Each row is followed by its class. Each block has new classes.
[ 21  18 -24 -18 -11  15  -9  41  23   1  12  42   1 -35  14  16 -42 -62
  -1 -48  -9  33 -12 -21  46  29 -18  17  31 -72 -32 -64  -4  17  18  18
 -42  42   7  -7   4   2  -1 -12  63  -5 -14  13 -24  -7  12 -13  12  26
  -1 -17 -22  20  -1  -9  39  38 -12 -20]  TB
[-15  -1  12  12  -6   6  -2  -3 -12 -24   0 -12  22   8  -2  19  -3   9
  -3  12   1  -4  -9 -10 -11   1   6  -6  -7  13 -23  24  15 -14  -4  -7
  -9 -10   3  14   5  15  -3   9 -17  -7  -3 -14   6 -13  -9 -12 -59 -13
  18  -1   1  15  -7   7  -8 -23  -4  13]  TB
[ 13  -4 -18 -11  -6  29 -11  28  22 -17   8  23   1 -32  16  22  -7 -62
   7 -24 -19  14 -17 -36  33  -7 -10   4  27 -22  23 -56  -2  18   1  14
 -23  25  13 -23  24   6 -14 -12  20   1 -11   1  -6   6  -9   6  16  20
  54  -3 -22   0 -15  -2  16  14   0 -40]  Bc
[-12 -27  -5  20  -7 -32  55 -11 -14  64   9 -27 -11 -29   9 -73  34  32
   5  41  10  44  -8   8  -2  -9 -29  21  27 -13   2  14   9 -31 -33  -4
  38 -28 -15 -59  14 -20 -21 -16 -31  18  -4  46  28 -10  39  40  50  17
 -12  26  15 -18   4  -7 -27  32  15 -35]  TB
[-12 -15  13  14   6 -12  16 -32 -27  18 -14 -34 -39  17 -17 -21  32  38
   0  42  20 -21   8  22 -41 -16  18 -17 -24  33 -37  55   7 -34 -48 -11
  30 -29  -9  30   4  19  15   2 -42   4  22 -18  20  -4 -12  24  -7 -55
  10   3  35  -7   6  26 -15 -21  17  26]  FJ
[  2 -12   6  -2  -2  14  -5   2  10 -35   8 -13  -4 -10  13  32   0 -37
   5  -7  -3 -11   8 -31   5  -4 -10  -2  14 -18  -2 -29 -14  11  -1  -1
 -11  38  33   7   6  22  -6   3   4  -2 -13   0   4  -9   5  -3   3  22
   7  15  11  -2 -27   3  10 -10  -9 -19]  FJ
[ -7 -14  -4  15  -1  -8  10 -28 -25  14   1 -14  -2 -14 -11 -18  42  35
 -28  53  15   4   2  14 -32 -14  -4  -7 -12   8 -16  33  12 -13  -3 -13
  18 -34  -7   0   3 -10   1   2 -29   5   2  -5  22   2  -5   2   2  -7
  -5   1  16 -27  -9  17 -25 -14   4   9]  TB
[-15 -26  -2  14  -8   8   5 -28  -8 -27   2 -22   5  13   4  12  20  11
  -1  29   4 -36  14   0 -31 -18   2 -23 -11  20 -43  33 -10 -29 -23 -17
  20   0  -1  20  -1  36 -20  19 -33   3 -10 -24  30  -5 -21   6 -18 -23
  10   5   7 -16 -21  53 -17 -41  -2  21]  FJ
[-11  -2 -15  31 -13  44  12  -9  12 -39  -3  -3  10 -11   8  24 -15 -56
   5  -9 -11 -13   7 -33  24 -19 -17 -14  13 -32 -26 -22  -8   8 -24  -8
  -7  26  15  -3   6  37 -33   6 -19 -11 -21 -22  20 -15 -22  -5  -6 -12
  25  -6   1  -8 -24  36   2 -28 -18 -13]  FJ
[ -6  -8 -12  12  -1   5  -1  -4   8  -1   0  11  21 -20   7  -1  -7 -35
  -4   8  -7  13   6 -26   3 -11 -17  -2  27 -35   3 -18 -28   1 -24   2
   2   2   7 -39   0  16 -20  -8  -2   3 -27   9  22 -16  13 -12  13  14
  10  -5  -1 -27 -18  22  10   5   1  -6]  FJ
[  9 -11  -6  18   7 -20  20  -1  -1  43   2 -12   5  -9  -1 -24   9   7
  -5  16   5  18 -21   0   4  -3   1   9  13  -3   9  -6   0 -16  -2  14
  12 -12  -5 -24   1 -13 -16  -4   3   0 -14  16  11 -25  -1   6  20  22
 -12   4   3   5   5  11  -7  19  16  -7]  Bc
[  1  10 -22  -2 -14  42 -26  31  46 -41   1  30  14 -42  20  50 -38 -90
  34 -90 -25   9 -19 -48  45  21 -18   8  43 -52  24 -80 -25  47  -3   3
 -30  52  16 -30  -4  36  -5  -9  35  -3 -22  -7  -2 -15  16   2  18  22
  24  -2 -14 -10 -32   6  27   7 -10 -32]  TB
[-10   6  14  11  -2  16 -16 -25   3 -47 -10  -9  22   5  -5  28 -11  -3
   7  35 -16 -39  12 -12  -8  -5  -1 -17   4  -3 -28  26   0   2   0  -6
   5   9   5  25   9  23  -6  13 -20  -7 -18 -33   8  12 -14 -18 -29 -22
  22   0  21  12 -15  19  12 -33 -22  19]  FJ
[-17 -26  18  22   1  17  13 -32 -14  21   1 -15  12   1 -12 -23  32  24
   2  41  15   1   1  17 -21 -16  -3  -5  16  13  90  32   8 -17  -3  -6
  25 -21  -2  -5   4 -12 -10   3 -26  12  -6   5  23   0 -13  43  -2  -2
  -2  10  -3  -2   0  21 -38  -2  -5  10]  TB
[ -9   6  -3  19  -8   8 -12  -6  12 -47  -8  -6  13   7   2  33 -23 -22
  -2   2 -13  -8   9 -36  -5  -2 -10 -15   5  -6 -31  -3 -23   8 -12  -3
   9  13  18   7   4  33 -25  12 -12  -9 -23 -25  13  -2   0 -13 -15   4
  15  -6   5 -11 -15  21   3 -21  -9   2]  FJ
[ -2  -4  -8  25  -9   5  10   2   8 -12   4  38  -3 -29 -27  11   2 -33
  13 -17 -15  10  11 -23  17  -4 -29  -5  24 -19  -5 -27 -15  -9 -16   3
   3  18  15 -24  10  16 -13  -4   7   4 -13   7   2   0   6 -25  16   1
  20  -2  -5 -27 -16  -5   6   6  -9 -25]  FJ
[ -9 -11  20  19 -15  22 -30 -12   8 -58  -7  -1  17   5   6  32  -5 -17
   2 -27 -12 -16  19 -20   0  -8   4 -24  -7   6 -23  -3 -14  15  -9  -9
  -2  17  12   3   1  37 -15 -14  -4 -21 -24 -26  10   4  -2 -12 -12 -11
  27 -11  20  14 -19  21   6 -36 -26  10]  FJ
[  2   0  16 -11  15 -20  13   2 -11  52  -1   3 -11  -6 -10 -52   3  33
  -3  20  14  39  -6  28  10   6   0  15  -2  -2  11   0  37 -16  14   9
  18 -24 -26 -13 -15 -36   9   2  -2  13  15  38   3   0  18  21  24   3
 -12  -3   6   4  26 -32  -8  43  20 -18]  TB
[-13  18 -27  -7  -7  10  -4  40  58 -10   5  24   4 -46   7  22 -25 -71
   6 -62 -22  27 -14 -36  53  22 -20  15  89 -31  55 -76  -3  31   5  29
 -27  34  15 -40   0  16 -11   6  44  -4 -14  20 -11  -5  40   2  37  34
   6  -8 -17  -6 -12 -18  17  15   2 -37]  TB
[ -5 -12 -10  32 -12  23 -22 -15   6 -40   8  -7  15 -15   8  33  -4 -36
  14 -10 -10 -15  19 -32   1 -10 -20 -15  10 -18 -32 -17 -13  36 -18   3
  -8  29  14   4   5  32 -16  15 -38 -12 -20  -3  49   2  -9 -14  -5 -13
  16 -20   2  -5 -32  21   9 -23 -13  -3]  FJ
[-13  -9 -11  41 -14  31  -2 -17 -20 -50   9   1  -3   6   3  34   1 -24
   7   4  -7 -35  16 -19 -17 -14  -2 -12   1 -13 -38  11  -8   4 -18  -5
   5  12  17   7   8  40 -14  11 -27  -9 -29 -28  17 -16 -12   5 -20 -16
  14 -14   9  -3 -25  33  -4 -44 -17   8]  FJ
[  0   3  -4   1 -11  16  -9   6   9 -41  11   8  31 -20  13  34 -29 -72
   9 -30 -30   2  -3 -46  28  11 -14 -13  30 -22   8 -55  -6  23   9  16
 -18  39  10   0   3  47  -9   0   2  -9 -15  -9 -13  -2   6  -8   2  22
   8  -6  -1  -5 -26 -12  14  16 -12 -14]  Bc
[-19 -12  -3  27 -11  28 -16  -3   5 -46 -18   0  22  -1  14  24   5 -34
   7  -4 -19 -26   4 -48  -6  -8  -6 -10   3  -5 -20  -8 -18  27 -13  -5
  14  40  29  -3   8  39 -11  11 -33  18 -23 -19  32  -7  -9 -10  -7 -10
  13  -7   4  -8 -24  29  10 -32 -11   0]  FJ
[-17 -10   3  12  -2   2  -3  -6  -3 -19  -2 -10   6   9   6   4  16 -12
  -5   5 -14 -13  12   4 -14  -6  -1  -9 -14   8 -12  20 -25   6 -19  -9
  12  -1   7   3   8   8  10  10  -5   3  -5 -15  12  -6  -2 -13 -18  -5
 -20   1  16  -6 -11   5 -13 -18  -5   6]  TB
[ -9 -13  -5  17 -10   3 -19 -24  -2 -35  -9 -14   2  35  -1  60   8   6
   0  -6   5 -38   9   8 -39 -10  -2 -29 -19   6 -35  37  -7  -5 -16 -20
  13   2  11  22  22  18   7  16 -37 -10  -3 -35  17   0 -18 -17 -32 -19
   9  -4  24  -8 -15  17   1 -34 -18  23]  FJ
[ -8  -1  -9  10 -26  37 -16   5  29 -66   8  23  22 -24  18  45 -15 -72
   3 -16 -10 -11   4 -48  21  18 -12 -11  26 -28  -3 -43 -22  25  -5   0
 -21  45  33 -13   9  55 -18   5  29  -6 -27 -22   7  -5   3 -13  28   9
  16 -21  -5  -3 -35  13  19 -28 -18 -17]  Bc
[ -1   4 -17 -10   7 -15  14  18  15  46  14  15  -7 -39   5 -32  -1 -26
  17 -22  11  89 -16   1  40  14   1  17  33 -25  45 -29  -9  -7   1   4
 -11  -8 -16 -53 -10 -21  -8 -36  19  -1   3  39   2 -10  24  27  44  28
 -13   4 -12  25  10 -23   0  40  19 -37]  TB
[ -9  -9 -19   9  -7 -14  -5  12   9   0  21   6 -31 -35   4  -1  -3 -33
   8  -9   9 -27  -5 -23  14  -1  -9   5  24 -20   6 -34 -15  14  -6   8
  -4   8   6 -22   5   8 -12  -5   1  -2  -4   4  12  -6   0  11  13  17
  -2   8  -1 -10   4  15   5   2   2 -24]  FJ
[-13  -5 -18  -9 -15  11  23  38  31 -27   7  31  13 -47  20  22 -28 -84
  20 -49 -11  40 -17 -41  38   2 -30  26  38 -43  46 -74 -13  21  -5  29
 -27  39  16 -40   7  13  -2 -12  46 -11 -18  18  -7 -19  19  10  23  29
   4  -5 -23   4 -17 -12  19  26   3 -38]  TB
[ -3 -17  16  15   4 -19  16 -22 -22  18  -2 -22   8  10 -21  -8  43  41
  -3  36  35  -3   4   0 -25  -4   6 -13  -9  17 -11  20   7 -12 -20 -13
  22 -10  31   2   5  -1   0   8 -24  10   4 -10  18 -13  16   6   3  -3
   2  -7  12 -11   7  -9 -39  -2  -3   5]  TB
[ -4  -9 -27 -10  10 -29  26 -24 -12  60  12 -11  -3 -16 -13 -36  19  40
 -13  22  11  20 -19  29  -6 -15  -3  22  -6  15  17  10  20 -25   4   0
   7 -42 -25 -30  -1 -40  -7 -17   2  29  11  43  10   1   4  15  40  10
 -20  15  -5   9  33 -18 -18  33  22 -10]  TB
[ -8  -2  -8   1  -8   4  -4  23  16   9   4   5  -9 -23   5 -12  -3 -17
   5  -6  -2  13  -6 -43  14  -3  -8   4  17 -19  -4 -44   1  -4 -15  -2
 -17  12  -7 -26   5  13 -20   9   0   3 -27  10   8  -7  -6   5  14  10
   4   6 -17   7  -4   3  -5   5  -9 -12]  FJ
[ -5  -5   5  24  -1 -10  12 -13  -5  18  -9 -20   1   2  13 -20  19  30
   1  17   1  12  -9   9  -8 -12  -5 -11 -14  12  -7  22  -6 -12 -11  10
  22 -20  -4 -23   7  -8 -11  -5 -23  17  -3   8  16  -9   1  27  27   3
  -5  11   9 -24  -3  17  -3   2   6 -17]  Bc
[ -2 -21  -6   1   2   5  31   8   7  -5  10   1  12 -14   4  -1   5 -22
   5 -13  -7   8   1 -30  13  -2 -11   7  11 -32  -7 -14   0  11  -9   7
  -4   6  17 -26   5   8 -12  -1   2 -10 -10   5   8  -8   8 -14  17  10
   7  14  -3  -8 -16   9   7  13  -1 -17]  FJ
[ -4  10  -1  -2 -10  16  -5  11   9 -28   3  18  16  -2   0  -2 -28 -36
   4 -26  -5   1   0 -29  -1  10 -11   3   1 -13   4 -30  -6  12   9  12
 -30  24   9  30  11  16   3  18   9 -10  -5  -6 -14  -6   5  -7   9  -6
   4  -1 -37   2  -9  -4  26 -15 -20 -16]  FJ
[  2   1  -4   1  -1  -3   9   0   2  13  -8  13  15 -13   0  -6   3  -8
  -5 -10 -10  22 -18 -17  10 -13  -7   9  22 -11  11 -29 -15  -7 -11   0
  -9 -19  10 -27   0   5  -4  -4   1   7 -12  36   7  -6   4   5  13   7
   8   9 -24  -3  -3   5   5   7   7 -36]  FJ
[ -9 -17   0  31   4  -1   1 -25 -29  -1 -13 -30   1   3  -5  -9  24  19
   3  25  -1 -17   8   2 -29 -13   1  30 -11   2 -21  24  -4  -2 -22 -12
  24 -16   6  -3   2   2  20  16 -36  -1 -10 -12  31  -3 -12   6   7 -14
   3   3   8 -10 -11  25  -8 -18  -5  10]  TB
[-46 -19   8  23  -8  24  -1 -38 -24 -73  -5 -23  23  29  -7  29  25   8
   9  21  13 -57  26 -16 -43 -16  13 -36 -10  12 -64  19 -20  37 -17  -6
  13   4  21  28  24  44 -17  31 -52  -7 -20 -53  22   1 -20 -22 -47 -24
   4   0  13 -15 -27  79 -10 -46 -28  28]  Bc
[  3   6 -26   5 -28  19 -29  15  17 -53   3  19  13 -22  15  40 -28 -77
   2 -30 -20  -8  14 -42   8  17 -11  -9  26 -23   4 -38 -14  38 -12  14
 -28  35  21  36  25  34  -2   1  10 -12 -19  -6   0   1  10  -1 -14  14
  17 -16  -7   9 -31   8  25  -5 -18 -18]  Bc
[ 11   2 -17  -3 -13  29 -16  31  23 -49  14  40  12 -17  14  45 -37 -83
   5 -53 -22  -3  -7 -60  48  18 -20 -26  42 -38  33 -65 -27  28   9  10
 -45  46  12  20  -4  36 -13  -9  34 -29 -12  -2 -18  -1  16 -12 -11  30
   9 -11 -10  -3 -24   0  29 -12 -11 -27]  TB
[ 10   6 -25  -6  -2  26 -19 -15  24 -33  -3  43  23 -43  26  42 -36 -85
 -14 -35 -17  31   1 -55  44   5 -17   2  46 -50  23 -73 -23  26 -10  30
 -44  51  15 -25  10  33 -15 -11  43  -6 -21   8   1  -5  20  -6  19  18
  13  -9 -12  -2 -19 -12  31   9 -13 -40]  TB
[-49  -8  12  -4  12  -4  24 -22 -20  58  -5 -12   9  15   2 -23  18  50
 -10  17 -12   1  -5  34 -27  -8   3  -8 -20  21  -8  48  10 -12  -1 -19
  19 -28  -7   9  -9 -21   3   7 -15   4  19   9  20 -16  -6   2  -1   3
 -11  -3   3   5  13  -4 -12   4   8   9]  TB
[ -2  -5 -11   1  -4  -9   8  15  65   8 -20  14 -12 -46  19 -19  15 -16
 -17 -13   0  34 -10 -24  17 -17 -14  20  40 -29  15 -40  -2  -5  -7  18
  -3  -1   2 -64   3   9  -7   1  -2   7  -2  49  -2  -8   7   5  25  23
  -4   3  -4   4  -8  -3  -5  22   8 -34]  Bc
[  8   7   0   2   2   1  -2  10   8  -1  11  -7  -8 -24  -2   4   0 -32
  -8  -5  -1   9 -21 -25  13  -6  -7   3   4 -19  33 -21  -8  32 -11  11
  -2   9   0 -13  12   1 -10  -7   3   0 -14  12   8   0  15  10   7  17
   0  16 -12   1  -5   0   3   7   5  -1]  FJ
[ 12   7 -14   5 -20   4 -13  42  33 -18  15  39  14 -43   8  22 -15 -83
  14 -37 -25  37  -7 -44  56  20 -10  17  52 -48  35 -76 -18  21   0   6
 -23  51  10 -51  -1  19  -8 -20  38  19 -16  13 -27  -2  29  12  37  34
 -20 -11 -16  -2 -11 -13  21  27   3 -39]  TB
[ -2   0  -6  -7   1 -12  -1  20  12  12   4  18  -4 -21  -2 -12  -6 -30
  -1 -17 -13  15  -8 -20  26   8   5  17  27 -19  31 -42  -6   3   1  -1
 -10  11   5 -26  12  -2   0 -21  19  -5  -2  26  -1  -5  18   5  20  15
  -5   4   5   7   7 -17 -63  34   5 -22]  Bc
[  6  -3  -6   3   9  18  -4  10   6  -8   6  22  -1 -42  -5  11  -5 -26
   5  -8 -16   8  -6 -22  17   4   0   3  13 -15  18 -36  -9   2  -4   2
  -5  27  16 -24   3  16  -2   5  12   0  -4  10  -1  10  13  10   7   3
   3   2 -16  -5 -21  -4   6  13   6 -15]  FJ
[-11 -14  -3   4   5  -5  22 -16 -22  22  -5 -32   0   7  -6 -27  28  49
  -1  41  10  -2  14  16  -9 -10   2   5 -14   6 -19  31  17 -15  -8  -6
  27 -37  -6  -1  10  12   2   9 -33  20   3   3  21   3  -7  -6 -58  -1
  -3  12   9  -9  22  18 -29   6  -1  14]  TB
[-13 -18  11  14  -5  24 -26 -22 -20 -57   1 -24   6  14   1  25   6  -1
  21   6   0 -32   7 -13 -27  -2  -4 -33  -5   4 -46  26 -10   2 -23  -3
  13  -1 -12  25   4  25 -14   2 -31  -8 -11 -27  16   4 -23 -10 -18 -14
  -9 -22 -16 -13 -21  37  20 -19 -11  11]  FJ
[  1  -5 -10  24 -12   6 -14   6  14 -28   9  16   8 -15  11  18 -15 -62
   2 -26  -8  -2  -1 -28   9  13  -6  46  24 -23  -4 -34  -6   9  -9   3
 -10  33  18 -22   9  28 -14   1  -7  -6 -15 -12   9  -2  -3  -6  12   1
  13  -7   2 -23 -20  16   5  -3  -1 -18]  FJ
[-13  -4   0  20  -8  11  -6 -28  -1 -53  -3  -1  20   9  14  32   0 -36
   9   1 -12 -30  10 -15 -15 -26  -4 -12   5  -9 -48   5 -16  12 -28   0
  27  16  15  11   9  15  -6  17 -25  -6  -4 -22  26  -2  -6 -41 -20 -17
  20  -7  -3 -11 -10  30  -1 -48 -17   4]  FJ
[  0  -4   2  -3   2 -12  15  -8  -1  30   9   6  -5  -7  -4 -27  10  14
   2  20   9   9  -2  19 -10  -3   0   2   8  34   3  10   1 -11  -3   0
   6 -43   0 -16  -9 -12  -2  -6 -19   5   0  14  13  -7  -1   8  17   1
  -5  -3   6   6  15   0 -24   8   8  -3]  Bc

Each row is followed by its class. Each block has new classes.
[ 37  40   3 -52  -5  53  98  70 -40  20 -24  11 -54 -13 -82  46   9 -64
   5 -54 -89 -44   4  32 -27  -8  -9 -30  33 111 -59 -16  17  16 -33  -1
  45 -34   2  65   4  67 -17 -80 -76 -44  -6 -21  85  11 -16 -20 -13  12
  18 -21  15  -6  31 -14 -21  29  32  21]  NQ
[  7   4  31 -35 -18 -21  23  12   9   9  59  52 -23 -26  51  58  -5  -3
 -35 -46 -85  11   8 -13 -13 -37  35 -41  46  39  20   0   3   4  37   5
  31 -62  45  48   0  50  31   9 -33   9  48   9  56 -10 -60  13 -17  11
  47  24 -64  47  32 -98 -23  97 -10  17]  GZ
[ 34  -6  48 -21  -1  48  40  12  95  11   1  53 -77 -18  35  49   5 -16
  40 -20 -81 -24  -4  31  13 -28   5   7  29  50   8 -12   8  23  36 -54
  29 -78  42  18  -8  35   4 -15 -74 -41 -30  34  51   1 -52  -2 -50   5
  14  18 -33  23  19 -67 -15  88 -45 -24]  NQ
[ 21  -5 102  -9  16  77   9  -1  -6 -13 -18  21   2 -14 -13  26 -18  15
   1 -37 -21   2 -19  34   7  -1   1  64   9  58  25  -6  42   5  -3  -8
   8  -8  13 -53 -60  12  33 -17  -5 -16 -12 -41  57  -9   8  -7 -43  -6
  55  16 -10   9 -17 -52 -18   1   4  14]  NQ
[  10   57   29  -30   -6   41   37    7  -22   -6   21   41  -63    8
  -21   48   19   -4   -7  -69 -110  -22   48   37  -28  -27   -6  -14
   32   65    9  -13   -8   22   15  -14   51   -7   22    3    2   44
    8  -42  -84  -66   29  -21   62  -13    8    2  -28   -2   34   26
  -26   26   38  -36  -32   49   18    1]  NQ
[-19   5  11  11 -18  67  18 -23  11 -11   9  -1   1 -10  20  17  30  25
 -20  -5 -26   3  23  -7 -20 -14   3   9 -11 -10  30 -16 -20   2 -31 -21
  25  24  24  60  31 -42  36  19 -10  10   8  45 -26 -19 -24 -49 -85  29
  -1 -13 -31  33  12  41 -28  11  -7  -2]  LT
[ 20  10  65  -4  18  25  21  -6 -21 -12  38  30 -20 -18  35  27 -38  10
 -41 -48 -54  14  22  11 -11 -19  41 -30  28  14  -2  -6  13 -19 -13  18
  56 -33  10  36   0 -30  25 -10  -2 -13  37 -16  41   1 -67  27 -29  22
  28  24 -54  19  24 -55 -79  57  -9 -19]  GZ
[ 38  -6  15 -39  -8  45  39  25 -36   9   9  23 -39 -14  -3  63   6   0
  -9 -25 -66 -15   0  34 -17 -28  30 -34  33  61 -19 -17  27 -12  -6 -37
  35 -26  17  45 -31  27   9 -34 -67 -28   8  45  31  -9 -46  -2 -19   3
  12  38 -16  31  29 -93 -29  52 -16  16]  SG
[ 31  27  20 -28  77  21  29  70   5 -18 -13  42 -41  -5  52  41  -4 -29
  16 -30 -97 -13  -3  68  -5 -47 -31  40  40  48  19   0 -14  -9  14 -58
   9 -23  33  17   2  73  -6 -61 -58 -64  20   9  61  -4 -15 -19  10  28
   5  46 -12   7   7 -42   3  46  -9  21]  NQ
[-24  33  11 -31 -30  -6  -1  -4  -3   6   0   1  -1  59   3  25  19 -22
 -11 -29 -72 -13  36  34 -24  -6   4   3  -4 -21  10 -36 -16  -9   7 -29
  23   0  11  42 -13  -2  -1  -4 -20 -20  12  10  25 -83 -46 -20  -2   3
 -12   1 -15  37  42  45 -16  12  12  19]  Mz
[-34   6   7 -33 -39  33   9 -36  -7  10  30  11 -29  12  25  29  28  14
 -27   8 -52 -26  32  26  -5 -14  21   2  10  16  12 -36  -6  -1  24 -19
  38  -7  14  50  28 -30   7  -4 -16  15  21  58  21 -36 -77 -55  17  26
 -48 -28 -33  19  11  11 -32   4  -8  18]  Mz
[   8   60  103   24   -1   82   45  -46    6  -21   46   31  -61  -50
   61   10    0   28  -17  -28  -63    9   10   -3    9  -37   48   -5
   37   65   59  -46   17   25   42  -18   68  -11   68  -31  -19  -13
   38   19  -30  -28   58   38   28  -21  -70  -13   -7  -15   68   29
  -49   35  -16 -112  -47  107  -22   11]  BL
[ 49   6  23 -16  14  58  20  -3   7 -10 -21  16 -25 -12   3  49 -39  -2
 -35 -51 -69  17  40  33 -10 -36  10  -7  26  40  -5  11  -6   3  -5 -24
 -49 -32  16  29   1  17 -24  -2 -39 -17  15  -1  57  -9 -34   6 -38  17
  64  15 -10  20  -8 -52 -34  12 -11 -18]  NQ
